Here is a tiny trained network, its code and every weight. The questions are about switching its units off for an input and a target symbol, where a switched-off unit gives its printed mean instead of its output.

import numpy as np


def w(rows, s, z=0):
    codes = np.array(rows[::2]) - 128.0
    scale = np.full(codes.shape[1], s)
    scale[-1] = z or s
    return codes * scale


def f(y):
    return np.maximum(y, 0)


def softmax(a):
    e = np.exp(a - a.max(-1, keepdims=True))
    return e / e.sum(-1, keepdims=True)


def log_softmax(a):
    a = a - a.max(-1, keepdims=True)
    return a - np.log(np.exp(a).sum(-1, keepdims=True))


def net(x, mask):
    ids = ['ΛΦΩαβδθπτψ'.index(c) for c in x.split()]
    T = len(ids)
    res = E[ids] + P[:T]
    r = res
    for j in range(3):
        rows = slice(3 * j, 3 * j + 3)
        q, k, v = (r @ M[0][rows].T for M in (Q, K, V))
        z = softmax(np.where(np.tri(T) > 0, q @ k.T / 3**0.5, -1e9)) @ v
        o = O[0][rows]
        res = res + np.where(mask[j], z, o[:, -1]) @ o[:, :-1]
    y = f(res @ A[0][:, :-1].T + A[0][:, -1])
    res = res + np.where(mask[3:7], y, B[0][:, -1]) @ B[0][:, :-1]
    return log_softmax(res[-1] @ U[:, :-1].T + U[:, -1])


Q, K, V, O, A, B = {}, {}, {}, {}, {}, {}
E = w([
[198,114,129,93,187,251],'Λ',
[90,94,153,151,104,102],'Φ',
[92,177,160,114,80,105],'Ω',
[237,170,175,17,97,123],'α',
[152,157,83,103,141,132],'β',
[125,110,66,177,95,78],'δ',
[92,178,134,166,167,219],'θ',
[142,87,155,78,137,98],'π',
[73,165,187,106,148,168],'τ',
[126,121,162,161,87,114],'ψ',
],0.023)
P = w([
[94,88,94,71,121,199],'0',
[150,101,159,189,83,168],'1',
[127,130,138,101,143,50],'2',
[138,118,179,204,92,170],'3',
[118,148,155,108,178,88],'4',
[135,122,202,200,111,188],'5',
[116,142,130,112,167,91],'6',
[107,121,209,254,101,189],'7',
],0.017)
Q[0] = w([
[103,50,220,156,125,177],'h1',
[88,156,128,63,180,59],'h1',
[191,106,129,193,138,137],'h1',
[106,142,91,72,211,112],'h2',
[124,102,108,152,123,88],'h2',
[173,138,180,165,34,246],'h2',
[90,77,228,255,117,131],'h3',
[109,137,121,104,175,52],'h3',
[128,82,159,201,154,91],'h3',
],0.0096)
K[0] = w([
[69,119,29,113,108,167],'h1',
[169,249,253,135,132,45],'h1',
[98,105,132,99,114,159],'h1',
[206,193,154,159,213,136],'h2',
[111,105,140,70,115,219],'h2',
[75,62,42,5,31,254],'h2',
[75,88,133,84,96,163],'h3',
[179,128,115,178,127,22],'h3',
[129,111,87,93,117,102],'h3',
],0.007)
V[0] = w([
[139,3,163,184,131,122],'h1',
[138,127,107,135,185,130],'h1',
[191,127,112,161,94,62],'h1',
[146,147,94,183,70,172],'h2',
[68,63,195,212,87,130],'h2',
[145,176,34,201,152,100],'h2',
[128,157,167,135,81,99],'h3',
[23,163,75,56,138,106],'h3',
[100,177,166,124,100,141],'h3',
],0.012)
O[0] = w([
[136,64,161,110,145,123,180],'h1',
[110,140,86,131,176,164,55],'h1',
[160,94,77,128,122,148,18],'h1',
[104,131,93,207,48,183,157],'h2',
[132,115,185,115,58,64,208],'h2',
[123,126,3,178,113,132,3],'h2',
[136,87,50,136,99,176,101],'h3',
[165,151,128,139,177,115,251],'h3',
[182,137,156,175,142,156,137],'h3',
],0.011,0.0045)
A[0] = w([
[23,114,118,67,223,38,115],'n1',
[199,214,136,102,134,52,255],'n2',
[109,2,206,109,178,118,231],'n3',
[224,88,203,233,137,151,73],'n4',
],0.007,0.0048)
B[0] = w([
[96,4,123,31,117,190,168],'n1',
[53,181,84,174,111,154,206],'n2',
[222,187,103,134,101,176,247],'n3',
[104,114,54,19,104,124,219],'n4',
],0.013,0.015)
U = w([
[207,110,106,109,181,133,177],'Λ',
[140,50,181,101,35,120,115],'Φ',
[67,170,173,153,60,89,58],'Ω',
[141,228,90,76,135,72,37],'α',
[106,135,59,49,122,121,67],'β',
[99,51,90,184,32,205,175],'δ',
[150,149,145,226,134,173,253],'θ',
[147,95,114,2,153,71,79],'π',
[39,79,180,84,79,152,89],'τ',
[218,177,186,171,56,69,165],'ψ',
],0.0071,0.005)

Each question gives the input, a string of symbols that net reads in full, and the target symbol t.
The units are the heads (3 rows each of Q, K, V and O) and the neurons (one row each of A and B). Each row of codes is followed by its name. A weight is (code - 128) times the scale printed after its matrix; where a second scale follows, it is the last column's (O, A, B and U).
mask holds one flag per unit, heads first, then neurons. A switched-off unit (its flag False) gives its mean, the last column of its rows in O or B, instead of its output. The means were averaged over made-up inputs and are rounded, as every weight is.
A unit's drop is (log p(t) with every unit on - log p(t) with that unit switched off) / (log p(t) with every unit on - log p(t) with every unit switched off).
The circuit of an input: a set's keep is (log p(t) with only the set's units on - log p(t) with every unit switched off) / (log p(t) with every unit on - log p(t) with every unit switched off). Starting from all 7 units, units are removed one at a time, each time the one whose removal leaves the highest keep (on an exact tie, the one counted first), for as long as the keep stays at least 0.8.
circuit, biggest first: the units of the circuit, biggest drop first
k most important neurons: the k neurons with the biggest drops, biggest first
which heads matter: for each layer, one digit per head in row order, 1 if its drop is at least 0.15 and else 0, layers parted by /
input Φ π τ δ δ Φ, target ψ: circuit, biggest first -> n3, h2
input τ τ α, target α: which heads matter -> 110
input δ δ τ, target τ: which heads matter -> 100
input ψ θ δ α β τ δ β, target Φ: 2 most important neurons -> n4, n2
input ψ Λ δ, target δ: most important neuron -> n4
input β δ δ Λ, target θ: 2 most important neurons -> n4, n1
input π β δ θ, target π: which heads matter -> 010
input Φ δ δ δ Φ β, target ψ: circuit, biggest first -> h2, n1
input ψ δ δ δ τ Λ τ Ω, target Φ: circuit, biggest first -> h1, h2
input β δ θ δ, target θ: circuit, biggest first -> h2, h1, n4
input τ δ δ β δ α, target α: circuit, biggest first -> n4, n2, h2, n3
input ψ θ δ π δ τ, target Φ: circuit, biggest first -> h2, n2
input Λ Λ δ Φ, target τ: circuit, biggest first -> n1, h3, h1
input β Φ δ ψ Λ α δ Φ, target θ: circuit, biggest first -> h2, h3
input δ δ Φ, target Φ: 2 most important neurons -> n1, n4
input Φ ψ Φ δ, target ψ: most important neuron -> n3
input Ω ψ τ Φ α θ ψ δ, target β: circuit, biggest first -> n4, h3
input τ τ β Ω, target α: which heads matter -> 011
input δ δ δ Φ β τ δ Ω, target δ: which heads matter -> 010
input θ θ θ, target θ: 2 most important neurons -> n4, n1
